Here is a tiny trained network, its code and every weight. The questions are about switching its units off for an input and a target symbol, where a switched-off unit gives its printed mean instead of its output.

import numpy as np


def w(rows, s, z=0):
    codes = np.array(rows[::2]) - 128.0
    scale = np.full(codes.shape[1], s)
    scale[-1] = z or s
    return codes * scale


def f(y):
    return y / 2 * (1 + np.tanh(0.7978845608 * (y + 0.044715 * y**3)))


def softmax(a):
    e = np.exp(a - a.max(-1, keepdims=True))
    return e / e.sum(-1, keepdims=True)


def log_softmax(a):
    a = a - a.max(-1, keepdims=True)
    return a - np.log(np.exp(a).sum(-1, keepdims=True))


def net(x, mask):
    ids = ['ΛΣΨαβδεζηθμξπτφω'.index(c) for c in x.split()]
    T = len(ids)
    res = E[ids] + P[:T]
    u = 0
    for l in range(3):
        q, k, v = (res @ M[l].T for M in (Q, K, V))
        z = softmax(np.where(np.tri(T) > 0, q @ k.T / 2**0.5, -1e9)) @ v
        res = res + np.where(mask[u], z, O[l][:, -1]) @ O[l][:, :-1]
        u += 1
        y = f(res @ A[l][:, :-1].T + A[l][:, -1])
        res = res + np.where(mask[u : u + 4], y, B[l][:, -1]) @ B[l][:, :-1]
        u += 4
    return log_softmax(res[-1] @ U[:, :-1].T + U[:, -1])


Q, K, V, O, A, B = {}, {}, {}, {}, {}, {}
E = w([
[140,132,129,194,152,123,166,156,86,173,181,139],'Λ',
[152,135,141,158,92,100,66,99,138,144,122,149],'Σ',
[95,141,122,122,103,148,223,81,87,152,211,160],'Ψ',
[109,122,101,119,150,145,107,49,175,110,137,146],'α',
[213,255,157,198,20,192,164,55,174,98,106,150],'β',
[222,164,134,207,144,145,159,138,42,95,25,159],'δ',
[169,128,107,117,82,78,99,90,147,149,114,143],'ε',
[156,122,149,70,122,78,161,70,114,148,81,142],'ζ',
[137,138,40,157,150,105,206,91,117,189,188,176],'η',
[146,141,157,132,126,120,207,162,71,214,136,116],'θ',
[64,158,166,127,154,130,103,83,138,89,112,169],'μ',
[142,198,164,223,182,81,132,96,148,79,16,172],'ξ',
[193,132,119,27,143,130,67,182,83,25,171,114],'π',
[100,157,80,149,219,117,189,149,113,154,177,172],'τ',
[184,125,221,67,161,95,127,198,163,128,140,83],'φ',
[100,36,76,131,98,177,65,113,119,102,53,67],'ω',
],0.018)
P = w([
[147,106,197,71,234,243,16,105,116,255,95,219],'0',
[78,100,140,147,131,81,91,150,144,151,142,164],'1',
[73,99,136,146,118,72,100,138,141,145,154,159],'2',
[76,103,121,141,96,71,118,123,145,138,162,151],'3',
[105,78,150,126,105,93,137,126,126,120,122,76],'4',
[87,83,156,123,118,99,148,107,128,118,127,65],'5',
[103,90,171,129,154,130,153,115,134,136,124,52],'6',
[119,96,163,124,163,149,168,111,135,120,123,22],'7',
[92,85,173,120,156,143,176,99,133,111,114,36],'8',
],0.0086)
Q[0] = w([
[44,108,50,101,160,14,107,109,44,160,224,165],'L0H0',
[59,116,88,184,123,124,183,111,66,254,190,219],'L0H0',
],0.0087)
K[0] = w([
[123,74,175,87,174,142,75,137,154,215,151,179],'L0H0',
[148,99,159,108,164,255,70,89,87,211,109,234],'L0H0',
],0.0094)
V[0] = w([
[96,137,145,202,126,147,32,169,137,144,170,91],'L0H0',
[130,138,255,165,113,127,144,167,92,139,142,124],'L0H0',
],0.0083)
O[0] = w([
[247,2,204,121,186,115,134,139,128,55,131,213,173],'L0H0',
[113,89,99,79,95,200,202,213,167,156,95,120,252],'L0H0',
],0.0094,0.0043)
A[0] = w([
[154,84,144,142,185,54,49,160,132,39,157,122,83],'L0N0',
[100,219,109,212,168,86,207,37,60,223,161,68,60],'L0N1',
[167,106,167,156,216,93,118,94,146,167,211,127,253],'L0N2',
[92,101,174,96,170,114,209,158,1,150,94,51,23],'L0N3',
],0.0052,0.0019)
B[0] = w([
[96,97,57,39,77,144,134,72,121,138,120,76,180],'L0N0',
[140,102,148,138,117,148,2,225,149,69,211,143,221],'L0N1',
[79,159,168,85,76,53,158,144,148,89,127,222,252],'L0N2',
[137,118,80,180,100,100,66,85,137,120,159,189,227],'L0N3',
],0.0088,0.0039)
Q[1] = w([
[74,125,96,164,73,98,146,107,107,180,157,254],'L1H0',
[107,128,74,132,148,118,154,187,141,148,190,199],'L1H0',
],0.009)
K[1] = w([
[125,197,147,63,189,194,65,126,126,193,63,255],'L1H0',
[225,176,176,17,152,205,69,117,70,240,154,163],'L1H0',
],0.0075)
V[1] = w([
[5,169,129,136,248,193,204,124,106,1,150,126],'L1H0',
[189,145,40,152,189,63,109,186,97,138,91,161],'L1H0',
],0.0067)
O[1] = w([
[252,118,74,121,157,123,120,130,136,124,176,121,3],'L1H0',
[66,204,125,136,238,128,180,188,165,17,146,69,115],'L1H0',
],0.013,0.0058)
A[1] = w([
[207,111,110,118,155,143,168,182,3,76,201,171,2],'L1N0',
[152,199,164,156,143,77,121,19,125,104,74,187,106],'L1N1',
[150,146,142,111,187,125,174,143,59,160,251,43,45],'L1N2',
[70,156,135,207,136,175,197,165,71,177,168,150,94],'L1N3',
],0.0076,0.0086)
B[1] = w([
[124,198,89,73,101,43,152,67,56,196,34,122,160],'L1N0',
[143,142,95,152,95,142,91,99,245,178,148,79,180],'L1N1',
[58,75,182,155,194,87,117,167,180,189,101,129,135],'L1N2',
[166,128,32,115,132,178,139,104,152,153,137,126,254],'L1N3',
],0.011,0.0061)
Q[2] = w([
[88,148,94,152,121,71,177,178,177,170,214,248],'L2H0',
[110,96,169,51,128,115,105,169,131,141,195,124],'L2H0',
],0.011)
K[2] = w([
[146,197,184,59,254,229,49,125,155,229,114,240],'L2H0',
[83,82,154,25,102,101,145,198,140,156,162,153],'L2H0',
],0.0076)
V[2] = w([
[99,123,50,80,119,100,134,106,76,81,235,182],'L2H0',
[106,101,177,1,119,101,88,210,122,125,69,142],'L2H0',
],0.0054)
O[2] = w([
[144,139,120,184,66,119,171,253,191,157,117,191,64],'L2H0',
[199,176,166,227,178,192,131,66,92,116,159,107,255],'L2H0',
],0.0071,0.0086)
A[2] = w([
[127,162,204,157,130,59,187,78,125,139,82,195,118],'L2N0',
[140,93,30,177,114,191,202,138,46,120,100,99,2],'L2N1',
[177,114,127,109,160,149,179,195,18,185,214,190,75],'L2N2',
[62,55,121,2,101,109,70,165,144,135,56,126,99],'L2N3',
],0.0071,0.0068)
B[2] = w([
[119,91,62,137,51,193,115,130,197,30,59,117,227],'L2N0',
[138,132,157,78,177,98,45,137,182,127,96,209,196],'L2N1',
[85,98,128,113,129,73,132,93,175,99,157,49,253],'L2N2',
[168,110,96,175,194,134,112,250,76,84,171,72,211],'L2N3',
],0.011,0.0052)
U = w([
[106,148,161,104,160,94,170,135,88,153,127,80,192],'Λ',
[116,101,128,86,94,100,113,78,130,119,111,104,49],'Σ',
[177,112,132,113,148,125,121,81,110,178,146,172,157],'Ψ',
[119,86,157,92,101,110,94,134,169,167,174,89,37],'α',
[155,224,73,164,76,205,152,117,161,162,122,102,89],'β',
[123,147,108,121,107,140,137,169,91,187,65,208,242],'δ',
[104,94,173,106,91,137,82,116,148,48,127,149,2],'ε',
[89,163,188,111,111,99,95,157,150,121,145,148,110],'ζ',
[160,141,110,202,142,114,175,103,125,103,184,120,90],'η',
[110,120,90,187,116,173,213,87,62,149,81,157,156],'θ',
[38,160,171,98,109,88,120,93,53,166,127,152,204],'μ',
[76,158,153,127,144,76,90,106,171,135,73,59,80],'ξ',
[147,164,159,25,111,99,91,128,80,32,177,131,165],'π',
[99,130,117,135,132,179,170,163,145,144,119,82,65],'τ',
[112,36,254,43,122,106,192,184,187,126,81,151,233],'φ',
[114,55,121,136,129,147,101,136,91,122,119,115,72],'ω',
],0.0082,0.0067)

Each question gives the input, a string of symbols that net reads in full, and the target symbol t.
The units are the heads (2 rows each of Q, K, V and O) and the neurons (one row each of A and B). Each row of codes is followed by its name. A weight is (code - 128) times the scale printed after its matrix; where a second scale follows, it is the last column's (O, A, B and U).
mask holds one flag per unit, layer by layer, with each layer's heads first. A switched-off unit (its flag False) gives its mean, the last column of its rows in O or B, instead of its output. The means were averaged over made-up inputs and are rounded, as every weight is.
A unit's drop is (log p(t) with every unit on - log p(t) with that unit switched off) / (log p(t) with every unit on - log p(t) with every unit switched off).
The circuit of an input: a set's keep is (log p(t) with only the set's units on - log p(t) with every unit switched off) / (log p(t) with every unit on - log p(t) with every unit switched off). Starting from the 12 units with the biggest drops (on a tie, the unit counted first), units are removed one at a time, each time the one whose removal leaves the highest keep (on an exact tie, the one counted first), for as long as the keep stays at least 0.8.
units of the circuit, in order: the units of the circuit, biggest drop first
most important unit: the unit with the biggest drop
k most important neurons: the k neurons with the biggest drops, biggest first
top k neurons in layer l: the k neurons of layer l with the biggest drops, biggest first
input η α φ ε, target ζ: units of the circuit, in order	(L0H0 L2H0 L0N1 L1H0)
input φ ε Λ φ Λ, target Ψ: most important unit	L2N1
input ω π Λ μ, target Σ: units of the circuit, in order	(L1N1 L0N0 L0H0 L1H0)
input ζ Ψ Λ μ Λ, target β: units of the circuit, in order	(L0H0 L1N3)
input Ψ Λ ζ Λ Λ φ Λ Σ, target φ: units of the circuit, in order	(L2H0 L0H0)
input Λ β Λ Λ β Σ, target φ: units of the circuit, in order	(L1N3 L2H0)
input ξ Λ φ ε Λ π δ, target δ: units of the circuit, in order	(L0H0 L2N2 L2N1)
input ω Λ Λ μ Λ Λ, target ε: units of the circuit, in order	(L0H0 L0N2 L2N0)
input Σ φ μ β τ β η, target θ: 2 most important neurons	(L1N3 L0N2)
input δ π φ β π Λ, target τ: 4 most important neurons	(L1N3 L1N2 L0N1 L0N2)
input ε π φ Λ Σ δ η Ψ Λ, target μ: units of the circuit, in order	(L1H0 L0H0)
input τ Λ τ, target ξ: 2 most important neurons	(L1N0 L1N2)
input Λ ε μ μ, target φ: units of the circuit, in order	(L0H0 L1N3)
input τ Λ Ψ ω Λ ξ Λ, target ξ: 2 most important neurons	(L1N0 L1N2)
input Ψ Ψ Ψ μ, target δ: most important neuron	(L2N2)
input ε Λ φ Ψ, target μ: top 2 neurons in layer 2	(L2N0 L2N3)
input θ μ ζ Ψ π φ Λ, target δ: 2 most important neurons	(L1N3 L2N1)
input β Λ η θ, target ω: 2 most important neurons	(L2N3 L1N1)
input Σ Λ β δ μ Ψ, target θ: 2 most important neurons	(L1N3 L2N2)
input Ψ ζ Λ ζ φ π ε φ θ, target α: most important unit	L1H0
input Λ φ Λ Λ δ, target δ: top 2 neurons in layer 1	(L1N3 L1N1)
input μ Λ ζ π Λ Σ μ θ, target Σ: top 2 neurons in layer 2	(L2N2 L2N0)
input μ Ψ η Λ δ ζ Λ ω η, target Σ: 2 most important neurons	(L1N0 L2N2)
input δ π φ φ μ τ, target τ: 2 most important neurons	(L1N3 L1N2)
input δ π ε ε θ Λ, target τ: top 2 neurons in layer 1	(L1N3 L1N2)
